Here is a tiny trained network, its code and every weight. The questions are about switching its units off for an input and a class, where a switched-off unit gives its printed mean instead of its output.

import numpy as np


def w(rows, s, z=0):
    codes = np.array(rows[::2]) - 128.0
    scale = np.full(codes.shape[1], s)
    scale[-1] = z or s
    return codes * scale


def f(y):
    return np.maximum(y, 0)


def log_softmax(a):
    a = a - a.max(-1, keepdims=True)
    return a - np.log(np.exp(a).sum(-1, keepdims=True))


def net(x, mask):
    res = np.array(x, float).reshape(1, 8) / 4 @ E
    y = f(res @ A[0][:, :-1].T + A[0][:, -1])
    res = res + np.where(mask, y, B[0][:, -1]) @ B[0][:, :-1]
    return log_softmax(res[-1] @ U[:, :-1].T + U[:, -1])


A, B = {}, {}
E = w([
[189,104,207,221,95,60,114,122,181],'x0',
[129,129,132,129,138,133,126,121,127],'x1',
[126,129,128,126,126,128,127,129,128],'x2',
[19,42,82,180,208,121,162,66,239],'x3',
[117,102,199,32,31,194,138,63,205],'x4',
[71,253,150,87,149,75,81,184,228],'x5',
[100,221,96,176,74,110,193,13,105],'x6',
[212,158,45,185,100,240,142,194,216],'x7',
],0.0073)
A[0] = w([
[133,157,107,146,164,130,131,147,78,124],'n0',
[116,70,159,98,181,148,65,186,143,114],'n1',
[124,118,159,88,102,151,139,91,166,1],'n2',
[169,52,117,152,112,156,191,137,71,103],'n3',
[89,246,139,98,151,82,82,182,208,76],'n4',
[77,145,82,56,146,174,149,118,94,212],'n5',
[113,140,166,84,79,161,138,97,154,70],'n6',
[93,93,172,83,135,45,137,103,84,87],'n7',
[124,145,102,157,133,107,143,140,110,46],'n8',
[175,142,79,156,103,188,157,155,182,62],'n9',
[112,107,100,84,145,137,115,150,115,116],'n10',
[147,173,104,170,177,88,104,168,71,38],'n11',
[88,213,104,155,95,118,194,58,119,78],'n12',
[140,123,155,70,82,153,137,119,153,85],'n13',
[67,119,174,101,135,74,108,98,80,75],'n14',
[144,138,163,73,70,157,117,120,129,108],'n15',
[77,62,105,174,177,114,151,113,203,38],'n16',
[203,176,163,114,81,119,91,175,64,77],'n17',
[157,100,196,186,97,81,111,122,169,225],'n18',
],0.011,0.0048)
B[0] = w([
[84,92,111,148,135,107,136,131,158,176],'n0',
[209,131,178,143,89,105,179,163,134,207],'n1',
[109,100,122,138,164,125,140,149,141,164],'n2',
[118,88,150,120,88,119,93,79,94,219],'n3',
[134,58,156,135,79,146,91,50,66,247],'n4',
[147,169,57,144,71,71,111,102,179,213],'n5',
[98,79,126,174,168,132,139,152,167,182],'n6',
[147,159,114,145,163,182,82,151,102,225],'n7',
[123,112,150,154,155,117,139,136,134,147],'n8',
[119,175,145,140,171,199,61,145,98,212],'n9',
[167,148,94,129,115,87,127,132,133,160],'n10',
[75,72,111,166,188,114,155,150,182,189],'n11',
[207,111,205,141,96,118,176,201,116,220],'n12',
[103,88,113,161,174,123,128,150,160,178],'n13',
[138,152,122,130,159,178,87,163,112,214],'n14',
[83,108,127,151,157,111,154,125,168,188],'n15',
[83,173,174,37,141,140,182,100,110,225],'n16',
[83,174,152,45,148,132,188,84,124,227],'n17',
[144,170,12,129,96,94,113,113,172,244],'n18',
],0.011)
U = w([
[31,201,174,18,165,140,221,81,126,106],'0',
[31,25,118,195,214,113,155,173,189,103],'1',
[124,21,158,128,63,149,51,29,56,106],'2',
[146,223,128,151,193,246,19,190,101,104],'3',
[254,119,204,135,87,96,203,231,138,123],'4',
[114,146,114,129,116,113,117,134,142,249],'5',
[139,204,17,132,83,54,108,100,193,114],'6',
],0.0084,0.015)

Each question gives the input, the list of numbers given to net, and the class t.
The units are the neurons (one row each of A and B). Each row of codes is followed by its name. A weight is (code - 128) times the scale printed after its matrix; where a second scale follows, it is the last column's (A, B and U).
mask holds one flag per neuron, in row order. A switched-off neuron (its flag False) gives its mean, the last column of its row in B, instead of its output. The means were averaged over made-up inputs and are rounded, as every weight is.
A unit's drop is (log p(t) with every unit on - log p(t) with that unit switched off) / (log p(t) with every unit on - log p(t) with every unit switched off).
The circuit of an input: a set's keep is (log p(t) with only the set's units on - log p(t) with every unit switched off) / (log p(t) with every unit on - log p(t) with every unit switched off). Starting from the 12 units with the biggest drops (on a tie, the unit counted first), units are removed one at a time, each time the one whose removal leaves the highest keep (on an exact tie, the one counted first), for as long as the keep stays at least 0.8.
units of the circuit, in order: the units of the circuit, biggest drop first
unit that matters most: the unit with the biggest drop
k most important neurons: the k neurons with the biggest drops, biggest first
drop of u: that unit's drop, to one decimal
input [-6,6,6,4,-2,6,-5,0], class 2: unit that matters most	n4
input [6,6,-8,-4,7,3,-4,7], class 1: 4 most important neurons	n15, n13, n6, n7
input [-7,2,-1,-4,-2,6,8,0], class 4: 2 most important neurons	n12, n18
input [6,-7,0,-2,5,-1,5,8], class 3: 2 most important neurons	n9, n5
input [6,0,-1,-1,3,-5,4,-7], class 3: units of the circuit, in order	n7, n14
input [6,-5,1,-2,-7,-6,3,-4], class 1: 3 most important neurons	n11, n4, n5
input [-5,4,-2,0,3,5,-6,5], class 4: 3 most important neurons	n1, n18, n3
input [0,1,1,5,1,5,3,8], class 3: 3 most important neurons	n9, n17, n3
input [7,3,3,-5,1,-4,5,3], class 6: 3 most important neurons	n18, n16, n4
input [-6,6,-4,7,4,-2,8,0], class 4: 2 most important neurons	n12, n17
input [0,0,7,-3,8,8,4,-6], class 1: 3 most important neurons	n6, n15, n13
input [-2,-6,-7,6,2,-5,2,-6], class 0: 3 most important neurons	n16, n4, n9
input [7,7,-8,5,1,0,3,-7], class 3: 2 most important neurons	n7, n14
input [-4,2,5,-7,-3,0,-6,-2], class 0: units of the circuit, in order	n17
input [-3,3,8,5,-1,0,-6,4], class 4: 2 most important neurons	n1, n17
input [0,3,3,1,2,2,-6,-5], class 4: 2 most important neurons	n1, n9
input [-5,3,5,-6,-7,-7,-8,3], class 4: 3 most important neurons	n1, n4, n10
input [1,-6,-5,1,8,2,-4,7], class 1: units of the circuit, in order	n13, n6
input [-7,4,-3,0,1,8,5,-1], class 2: drop of n4	1.1
input [8,1,-1,7,4,4,-4,4], class 6: units of the circuit, in order	n18
input [4,-4,-3,-2,-5,1,-5,-7], class 3: drop of n7	0.9
input [2,-4,1,7,1,-1,-3,3], class 0: drop of n16	0.7
input [8,2,4,-5,5,-7,5,-5], class 6: drop of n16	0.1
